Here is a tiny trained network, its code and every weight. The questions are about switching its units off for an input and a target symbol, where a switched-off unit gives its printed mean instead of its output.

import numpy as np


def w(rows, s, z=0):
    codes = np.array(rows[::2]) - 128.0
    scale = np.full(codes.shape[1], s)
    scale[-1] = z or s
    return codes * scale


def norm(h):
    return h / np.sqrt((h * h).mean(-1, keepdims=True) + 1e-5)


def f(y):
    return np.maximum(y, 0)


def softmax(a):
    e = np.exp(a - a.max(-1, keepdims=True))
    return e / e.sum(-1, keepdims=True)


def log_softmax(a):
    a = a - a.max(-1, keepdims=True)
    return a - np.log(np.exp(a).sum(-1, keepdims=True))


def net(x, mask):
    ids = ['ΓΘΛΞΠΣΨαεζημτφω'.index(c) for c in x.split()]
    T = len(ids)
    res = E[ids] + P[:T]
    u = 0
    for l in range(2):
        q, k, v = (norm(res) @ M[l].T for M in (Q, K, V))
        z = softmax(np.where(np.tri(T) > 0, q @ k.T / 3**0.5, -1e9)) @ v
        res = res + np.where(mask[u], z, O[l][:, -1]) @ O[l][:, :-1]
        u += 1
        y = f(norm(res) @ A[l][:, :-1].T + A[l][:, -1])
        res = res + np.where(mask[u : u + 4], y, B[l][:, -1]) @ B[l][:, :-1]
        u += 4
    return log_softmax(norm(res)[-1] @ U[:, :-1].T + U[:, -1])


Q, K, V, O, A, B = {}, {}, {}, {}, {}, {}
E = w([
[141,98,207,105],'Γ',
[115,152,164,188],'Θ',
[97,125,88,103],'Λ',
[96,247,120,83],'Ξ',
[72,236,220,86],'Π',
[111,189,76,93],'Σ',
[83,162,190,231],'Ψ',
[57,144,210,212],'α',
[99,210,174,153],'ε',
[49,141,182,91],'ζ',
[201,202,222,190],'η',
[50,72,114,139],'μ',
[43,160,178,170],'τ',
[36,133,118,46],'φ',
[159,64,61,170],'ω',
],0.014)
P = w([
[115,99,109,89],'0',
[148,91,109,102],'1',
[171,86,112,114],'2',
[185,85,112,118],'3',
[199,80,116,122],'4',
[214,74,113,121],'5',
[226,74,119,123],'6',
[234,66,111,120],'7',
[249,64,108,124],'8',
[253,66,111,131],'9',
],0.0039)
Q[0] = w([
[95,109,255,142],'0.h1',
[85,162,155,27],'0.h1',
[96,211,210,147],'0.h1',
],0.0094)
K[0] = w([
[220,97,185,131],'0.h1',
[133,217,253,65],'0.h1',
[221,113,206,40],'0.h1',
],0.0057)
V[0] = w([
[172,112,141,103],'0.h1',
[92,62,79,166],'0.h1',
[255,76,138,123],'0.h1',
],0.0061)
O[0] = w([
[196,254,154,213,117],'0.h1',
[144,151,141,154,5],'0.h1',
[208,42,120,182,10],'0.h1',
],0.0055,0.0018)
A[0] = w([
[30,57,181,174,3],'0.n1',
[188,253,232,104,170],'0.n2',
[96,83,175,226,7],'0.n3',
[103,24,150,109,94],'0.n4',
],0.0071,0.0018)
B[0] = w([
[147,152,77,111,187],'0.n1',
[79,159,56,100,255],'0.n2',
[109,188,155,2,175],'0.n3',
[154,193,148,53,168],'0.n4',
],0.0096,0.0049)
Q[1] = w([
[250,223,81,57],'1.h1',
[94,188,73,93],'1.h1',
[105,153,121,102],'1.h1',
],0.015)
K[1] = w([
[253,85,120,175],'1.h1',
[206,114,143,120],'1.h1',
[166,168,172,175],'1.h1',
],0.019)
V[1] = w([
[170,255,161,238],'1.h1',
[183,142,237,48],'1.h1',
[12,67,8,165],'1.h1',
],0.0075)
O[1] = w([
[186,197,22,205,130],'1.h1',
[253,21,241,123,226],'1.h1',
[5,64,103,162,5],'1.h1',
],0.0067,0.0029)
A[1] = w([
[197,12,66,80,254],'1.n1',
[24,138,176,207,186],'1.n2',
[74,2,31,185,128],'1.n3',
[35,86,15,74,147],'1.n4',
],0.0086,0.0032)
B[1] = w([
[134,149,197,157,185],'1.n1',
[201,102,203,212,179],'1.n2',
[254,73,165,212,160],'1.n3',
[176,75,95,139,254],'1.n4',
],0.0094,0.0077)
U = w([
[201,128,217,75,249],'Γ',
[74,163,92,53,58],'Θ',
[187,20,148,198,4],'Λ',
[38,187,90,97,59],'Ξ',
[18,208,159,82,69],'Π',
[125,58,8,140,174],'Σ',
[91,217,185,232,51],'Ψ',
[72,163,216,182,55],'α',
[16,185,79,214,69],'ε',
[34,59,199,49,105],'ζ',
[183,241,60,132,207],'η',
[132,35,131,122,43],'μ',
[78,83,179,241,50],'τ',
[36,78,116,56,88],'φ',
[105,134,156,141,59],'ω',
],0.014,0.0043)

Each question gives the input, a string of symbols that net reads in full, and the target symbol t.
The units are the heads (3 rows each of Q, K, V and O) and the neurons (one row each of A and B). Each row of codes is followed by its name. A weight is (code - 128) times the scale printed after its matrix; where a second scale follows, it is the last column's (O, A, B and U).
mask holds one flag per unit, layer by layer, with each layer's heads first. A switched-off unit (its flag False) gives its mean, the last column of its rows in O or B, instead of its output. The means were averaged over made-up inputs and are rounded, as every weight is.
A unit's drop is (log p(t) with every unit on - log p(t) with that unit switched off) / (log p(t) with every unit on - log p(t) with every unit switched off).
The circuit of an input: a set's keep is (log p(t) with only the set's units on - log p(t) with every unit switched off) / (log p(t) with every unit on - log p(t) with every unit switched off). Starting from all 10 units, units are removed one at a time, each time the one whose removal leaves the highest keep (on an exact tie, the one counted first), for as long as the keep stays at least 0.8.
circuit, biggest first: the units of the circuit, biggest drop first
unit that matters most: the unit with the biggest drop
k most important neurons: the k neurons with the biggest drops, biggest first
k most important neurons of layer l: the k neurons of layer l with the biggest drops, biggest first
drop of u: that unit's drop, to one decimal
input ε τ Σ Γ ω η, target Ψ: circuit, biggest first : (1.h1, 1.n2, 0.n2)
input Θ μ Γ α φ Σ ζ Γ Ψ, target Γ: unit that matters most : 0.n3
input Γ ζ Ψ, target Γ: circuit, biggest first : (0.n3, 1.h1)
input φ Π φ Λ, target Λ: circuit, biggest first : (1.h1, 0.n3, 1.n3)
input Ψ Ψ Σ Σ Σ τ, target τ: circuit, biggest first : (1.h1, 1.n2, 0.h1, 1.n4)
input Σ ζ ε Σ ζ ζ, target ζ: circuit, biggest first : (1.h1, 0.n2)
input ζ ζ Σ ω ζ Σ Ψ Σ Θ, target τ: circuit, biggest first : (1.h1, 1.n2)
input η Γ ε ζ ζ φ, target Γ: circuit, biggest first : (1.h1, 0.n2)
input Γ ζ Σ Σ Γ η Θ, target η: circuit, biggest first : (1.h1, 0.n3, 0.n2)
input Σ Σ Γ Σ ζ η η ζ Θ, target η: circuit, biggest first : (1.h1, 0.n2)
input Λ Σ Ψ ζ, target ζ: circuit, biggest first : (0.n3, 1.h1, 0.h1)
input η Γ η Π Σ Γ η Ψ Σ μ, target η: 2 most important neurons of layer 0 : (0.n4, 0.n1)
input η Γ φ η Ψ φ ζ Ψ, target η: circuit, biggest first : (0.n3, 1.h1)
input ω ζ Ψ η Ψ Σ η Σ, target Σ: unit that matters most : 0.n2
input Γ Γ Θ η Σ τ, target η: circuit, biggest first : (1.h1, 0.n1)
input ζ Σ ε Λ, target Λ: 2 most important neurons of layer 0 : (0.n2, 0.n3)
input Σ ζ ε, target ε: 2 most important neurons of layer 0 : (0.n2, 0.n3)
input ζ ζ Γ Σ ω Σ τ Ψ ζ τ, target Π: 2 most important neurons : (0.n3, 0.n1)
input Γ ε ζ Σ η ω τ, target Π: 3 most important neurons of layer 0 : (0.n2, 0.n3, 0.n1)
input Σ Σ Γ φ, target Γ: circuit, biggest first : (1.h1)
input ζ Σ τ, target τ: 2 most important neurons of layer 0 : (0.n4, 0.n1)
input ω Ψ ζ Σ Σ, target Σ: 2 most important neurons : (1.n4, 0.n3)
input η ζ Σ Ψ μ η ω ζ, target φ: 2 most important neurons : (0.n2, 0.n4)
input τ Θ η τ Γ α, target Γ: 2 most important neurons : (0.n3, 0.n2)
input Γ ε τ, target Γ: drop of 1.h1 : 1.6
input Λ Σ Π Σ Σ Σ η ζ, target η: drop of 1.h1 : 0.6
input Σ Σ Σ Π ζ Σ ζ η α ε, target η: drop of 0.h1 : 0.0
input Γ Ψ ζ Γ Σ Σ, target Γ: drop of 1.h1 : 1.4
